Below are the code and all the weights of a small trained network. Each question names an input and a target symbol and asks about switching units off, where a switched-off unit gives its printed mean instead of its output.

import numpy as np


def w(rows, s, z=0):
    codes = np.array(rows[::2]) - 128.0
    scale = np.full(codes.shape[1], s)
    scale[-1] = z or s
    return codes * scale


def norm(h):
    return h / np.sqrt((h * h).mean(-1, keepdims=True) + 1e-5)


def f(y):
    return np.maximum(y, 0)


def softmax(a):
    e = np.exp(a - a.max(-1, keepdims=True))
    return e / e.sum(-1, keepdims=True)


def log_softmax(a):
    a = a - a.max(-1, keepdims=True)
    return a - np.log(np.exp(a).sum(-1, keepdims=True))


def net(x, mask):
    ids = ['αγδεζητφω'.index(c) for c in x.split()]
    T = len(ids)
    res = E[ids] + P[:T]
    u = 0
    for l in range(2):
        r = norm(res)
        for j in range(3):
            rows = slice(4 * j, 4 * j + 4)
            q, k, v = (r @ M[l][rows].T for M in (Q, K, V))
            z = softmax(np.where(np.tri(T) > 0, q @ k.T / 4**0.5, -1e9)) @ v
            o = O[l][rows]
            res = res + np.where(mask[u + j], z, o[:, -1]) @ o[:, :-1]
        u += 3
        y = f(norm(res) @ A[l][:, :-1].T + A[l][:, -1])
        res = res + np.where(mask[u : u + 4], y, B[l][:, -1]) @ B[l][:, :-1]
        u += 4
    return log_softmax(norm(res)[-1] @ U[:, :-1].T + U[:, -1])


Q, K, V, O, A, B = {}, {}, {}, {}, {}, {}
E = w([
[102,59,55,171,52,172,75,194,148,139],'α',
[160,79,194,68,170,85,137,106,158,72],'γ',
[105,194,84,175,159,37,111,125,74,105],'δ',
[113,69,203,151,172,195,96,172,113,144],'ε',
[115,85,95,132,101,111,60,130,226,78],'ζ',
[169,116,97,136,125,65,189,125,192,253],'η',
[214,63,67,145,138,211,166,148,87,94],'τ',
[139,53,71,25,200,92,26,161,96,130],'φ',
[79,6,110,93,80,137,145,135,117,143],'ω',
],0.022)
P = w([
[138,253,148,45,109,183,130,34,107,200],'0',
[248,77,159,158,92,117,51,103,180,159],'1',
[184,56,134,163,127,94,74,101,154,175],'2',
[155,63,118,164,147,110,114,133,133,167],'3',
[142,76,123,139,165,109,140,157,120,161],'4',
[129,87,130,119,171,93,152,186,124,143],'5',
[102,109,138,97,180,107,157,208,126,148],'6',
[113,129,133,82,183,88,171,250,130,136],'7',
],0.012)
Q[0] = w([
[49,108,132,96,135,125,189,129,91,160],'0.h0',
[135,103,123,105,65,98,130,115,98,131],'0.h0',
[57,132,98,135,133,117,99,140,106,187],'0.h0',
[164,47,118,164,187,88,164,226,229,167],'0.h0',
[104,166,172,161,129,120,103,115,104,168],'0.h1',
[182,180,140,95,84,126,80,69,156,114],'0.h1',
[182,132,144,167,149,150,74,69,137,110],'0.h1',
[91,127,156,101,141,139,155,209,189,150],'0.h1',
[109,143,187,165,60,106,145,67,84,95],'0.h2',
[122,70,130,254,150,73,93,112,127,83],'0.h2',
[144,157,172,171,71,160,138,121,168,138],'0.h2',
[136,44,138,49,167,92,104,207,63,124],'0.h2',
],0.0076)
K[0] = w([
[116,191,104,94,132,152,134,159,161,139],'0.h0',
[154,159,152,175,182,147,105,123,143,164],'0.h0',
[157,150,130,111,141,121,174,92,156,103],'0.h0',
[111,254,118,117,95,108,125,85,86,178],'0.h0',
[138,123,81,131,156,168,134,86,147,71],'0.h1',
[135,136,146,140,115,167,121,151,112,168],'0.h1',
[160,119,86,88,123,96,134,126,158,174],'0.h1',
[139,165,101,104,66,116,118,145,80,120],'0.h1',
[149,114,96,128,68,165,168,119,95,150],'0.h2',
[125,96,128,161,226,74,215,163,128,153],'0.h2',
[162,95,117,108,145,188,105,70,95,89],'0.h2',
[165,174,102,123,111,73,144,143,126,134],'0.h2',
],0.0095)
V[0] = w([
[46,255,120,193,69,155,125,49,94,101],'0.h0',
[138,65,132,196,79,127,126,188,123,181],'0.h0',
[142,102,130,167,146,87,177,31,69,115],'0.h0',
[70,142,110,176,175,39,86,171,188,140],'0.h0',
[102,39,138,27,114,190,93,166,134,95],'0.h1',
[139,193,79,94,129,174,119,163,97,107],'0.h1',
[93,211,148,125,119,110,104,205,142,164],'0.h1',
[178,107,131,127,165,209,184,141,205,177],'0.h1',
[159,155,81,226,219,144,89,109,216,95],'0.h2',
[76,98,179,127,188,124,129,72,175,79],'0.h2',
[168,141,107,110,61,119,174,63,148,80],'0.h2',
[159,79,100,131,138,189,192,158,241,197],'0.h2',
],0.0076)
O[0] = w([
[102,203,92,52,58,237,126,101,50,217,95],'0.h0',
[91,86,80,233,157,112,142,186,122,138,137],'0.h0',
[131,167,154,112,65,84,202,103,134,171,134],'0.h0',
[98,183,146,99,47,83,121,175,152,189,126],'0.h0',
[199,99,116,168,190,158,73,54,161,95,139],'0.h1',
[156,106,82,73,115,152,115,113,57,180,63],'0.h1',
[103,177,115,125,172,145,102,170,106,175,102],'0.h1',
[218,124,185,132,177,152,66,177,132,98,203],'0.h1',
[180,172,161,48,39,124,86,182,123,82,146],'0.h2',
[124,112,224,148,95,118,124,63,193,163,83],'0.h2',
[122,174,130,140,153,193,201,87,137,88,114],'0.h2',
[133,148,152,174,164,159,107,198,255,147,253],'0.h2',
],0.0078,0.0077)
A[0] = w([
[30,200,127,147,88,68,161,138,42,132,99],'0.n0',
[41,153,119,47,130,95,163,142,80,91,51],'0.n1',
[122,206,138,87,130,86,78,158,148,85,34],'0.n2',
[119,148,251,104,162,161,131,137,85,111,2],'0.n3',
],0.011,0.0044)
B[0] = w([
[186,103,110,222,41,46,128,176,88,2,253],'0.n0',
[123,102,200,79,44,14,183,158,138,75,214],'0.n1',
[63,137,181,189,52,122,160,77,156,65,188],'0.n2',
[140,122,176,197,82,80,116,140,69,179,216],'0.n3',
],0.0099,0.0032)
Q[1] = w([
[143,134,105,187,112,117,64,93,166,75],'1.h0',
[178,133,135,127,140,102,158,141,63,63],'1.h0',
[177,4,186,112,134,125,80,163,146,143],'1.h0',
[52,140,119,75,132,85,125,114,139,119],'1.h0',
[108,183,140,116,143,134,120,34,183,155],'1.h1',
[160,119,190,135,105,119,141,181,135,72],'1.h1',
[131,109,132,66,186,155,89,110,110,111],'1.h1',
[39,164,92,84,105,76,178,112,60,185],'1.h1',
[151,93,139,131,212,154,85,124,164,57],'1.h2',
[135,123,111,75,105,173,136,96,87,154],'1.h2',
[144,136,93,158,132,151,77,116,213,179],'1.h2',
[167,130,196,134,166,137,119,134,128,168],'1.h2',
],0.017)
K[1] = w([
[119,129,119,123,62,131,122,51,130,160],'1.h0',
[114,121,124,146,172,138,134,70,64,116],'1.h0',
[91,153,150,83,90,123,151,145,79,102],'1.h0',
[90,125,149,131,165,126,71,122,151,102],'1.h0',
[151,125,143,148,119,144,95,75,170,167],'1.h1',
[112,156,139,109,124,95,149,128,108,88],'1.h1',
[177,98,121,99,113,151,111,42,105,159],'1.h1',
[149,55,149,101,139,102,143,251,200,108],'1.h1',
[130,149,108,71,131,167,127,32,82,125],'1.h2',
[189,105,105,135,147,172,104,92,128,129],'1.h2',
[65,219,109,145,117,206,119,120,133,112],'1.h2',
[125,183,178,148,174,161,137,114,90,127],'1.h2',
],0.021)
V[1] = w([
[18,142,178,163,133,132,51,94,142,188],'1.h0',
[176,95,123,172,158,206,184,124,105,183],'1.h0',
[99,109,68,77,163,75,151,72,133,187],'1.h0',
[186,107,175,54,185,113,99,171,81,143],'1.h0',
[59,40,203,138,105,147,158,115,156,105],'1.h1',
[191,153,127,164,139,119,206,170,133,252],'1.h1',
[126,147,108,84,167,52,109,170,125,211],'1.h1',
[96,34,57,131,158,130,147,144,136,115],'1.h1',
[148,58,192,97,175,157,196,156,93,196],'1.h2',
[104,136,110,188,116,145,49,191,68,96],'1.h2',
[192,171,131,180,160,61,139,117,105,52],'1.h2',
[167,145,19,73,104,143,139,133,185,113],'1.h2',
],0.016)
O[1] = w([
[145,100,199,127,124,99,117,173,105,250,139],'1.h0',
[119,145,126,79,48,183,145,119,98,131,201],'1.h0',
[107,90,96,93,168,90,163,74,72,176,135],'1.h0',
[143,123,86,158,84,135,61,42,142,140,170],'1.h0',
[91,121,194,78,96,99,146,107,89,131,91],'1.h1',
[161,146,134,206,130,146,177,184,89,80,254],'1.h1',
[155,107,91,225,144,50,132,128,105,118,185],'1.h1',
[122,42,92,96,100,143,171,127,109,141,85],'1.h1',
[165,75,133,170,65,156,151,92,122,117,189],'1.h2',
[86,167,72,110,80,157,66,146,75,174,68],'1.h2',
[141,245,85,138,148,69,181,93,78,130,97],'1.h2',
[111,114,97,130,188,142,151,180,202,111,135],'1.h2',
],0.017,0.012)
A[1] = w([
[37,83,55,151,109,189,103,208,126,178,5],'1.n0',
[111,104,148,193,106,195,87,67,57,157,43],'1.n1',
[62,2,168,83,100,146,212,106,103,119,37],'1.n2',
[214,183,204,116,164,93,157,47,127,103,92],'1.n3',
],0.016,0.011)
B[1] = w([
[16,87,108,201,95,164,147,165,101,141,198],'1.n0',
[216,133,134,141,33,108,80,184,130,144,217],'1.n1',
[121,154,142,52,142,52,174,147,1,113,255],'1.n2',
[35,131,146,190,105,183,151,105,111,168,239],'1.n3',
],0.02,0.0057)
U = w([
[54,120,96,146,111,159,111,156,109,155,9],'α',
[78,163,196,159,114,141,158,40,143,155,36],'γ',
[124,254,95,137,174,117,94,99,60,150,231],'δ',
[207,146,163,117,43,118,75,112,136,174,92],'ε',
[149,173,193,81,166,118,91,146,195,138,253],'ζ',
[183,135,155,188,144,84,167,155,137,83,137],'η',
[157,172,110,83,98,180,143,78,177,70,125],'τ',
[153,97,84,124,150,73,90,47,154,161,117],'φ',
[159,109,157,48,130,116,176,118,80,137,219],'ω',
],0.0073,0.0016)

Each question gives the input, a string of symbols that net reads in full, and the target symbol t.
The units are the heads (4 rows each of Q, K, V and O) and the neurons (one row each of A and B). Each row of codes is followed by its name. A weight is (code - 128) times the scale printed after its matrix; where a second scale follows, it is the last column's (O, A, B and U).
mask holds one flag per unit, layer by layer, with each layer's heads first. A switched-off unit (its flag False) gives its mean, the last column of its rows in O or B, instead of its output. The means were averaged over made-up inputs and are rounded, as every weight is.
A unit's drop is (log p(t) with every unit on - log p(t) with that unit switched off) / (log p(t) with every unit on - log p(t) with every unit switched off).
The circuit of an input: a set's keep is (log p(t) with only the set's units on - log p(t) with every unit switched off) / (log p(t) with every unit on - log p(t) with every unit switched off). Starting from the 12 units with the biggest drops (on a tie, the unit counted first), units are removed one at a time, each time the one whose removal leaves the highest keep (on an exact tie, the one counted first), for as long as the keep stays at least 0.8.
units of the circuit, in order: the units of the circuit, biggest drop first
most important unit: the unit with the biggest drop
top k neurons: the k neurons with the biggest drops, biggest first
which heads matter: for each layer, one digit per head in row order, 1 if its drop is at least 0.15 and else 0, layers parted by /
drop of u: that unit's drop, to one decimal
input δ ω τ, target τ: which heads matter -> 101 / 100
input γ ε ε ζ η η ω, target γ: which heads matter -> 000 / 011
input δ γ η ζ ε, target ε: which heads matter -> 000 / 001
input γ φ ζ η τ, target γ: most important unit -> 1.n3
input ε ω η η, target ε: units of the circuit, in order -> 1.h2, 1.n1
input ω ε η η δ η ω φ, target φ: units of the circuit, in order -> 1.h1, 0.h2
input τ η ω ω ω, target τ: which heads matter -> 000 / 100
input τ ζ γ α ε, target τ: which heads matter -> 000 / 100
input δ δ ζ, target δ: which heads matter -> 100 / 001
input φ ε η η δ η α δ, target φ: units of the circuit, in order -> 1.h0, 0.h2
input η δ φ, target φ: units of the circuit, in order -> 0.h2, 1.h1
input η ω ε η η η δ γ, target γ: top 3 neurons -> 1.n3, 0.n2, 0.n0
input δ η ε η τ α, target α: which heads matter -> 000 / 001
input ζ ω φ ε, target ζ: units of the circuit, in order -> 1.h1, 1.h0
input η ε δ α, target α: most important unit -> 1.h2
input ω ε η φ, target ω: which heads matter -> 000 / 000
input ω γ η η δ η ε η, target ε: units of the circuit, in order -> 1.h2, 0.h1
input ε φ η φ ω, target ε: which heads matter -> 000 / 000
input η η ω η φ δ η τ, target τ: which heads matter -> 000 / 100
input δ δ τ γ ε α, target δ: units of the circuit, in order -> 1.h2
input ζ η η ω δ η, target ω: which heads matter -> 011 / 010
input ω τ ω η, target ω: which heads matter -> 000 / 010
input γ η η, target γ: units of the circuit, in order -> 1.n3, 1.h1
input φ α ω η δ ω τ ζ, target ζ: top 2 neurons -> 0.n0, 0.n2
input φ τ ζ, target φ: which heads matter -> 000 / 000
input ω η ε η η τ ε ε, target ω: which heads matter -> 100 / 010
input γ η η η ε, target γ: top neuron -> 1.n3
input γ α ε, target γ: drop of 1.h0 -> 0.0
input φ ε ζ η η η, target φ: drop of 1.h0 -> 0.1
input η τ τ η φ φ δ η, target φ: drop of 1.h0 -> 0.2
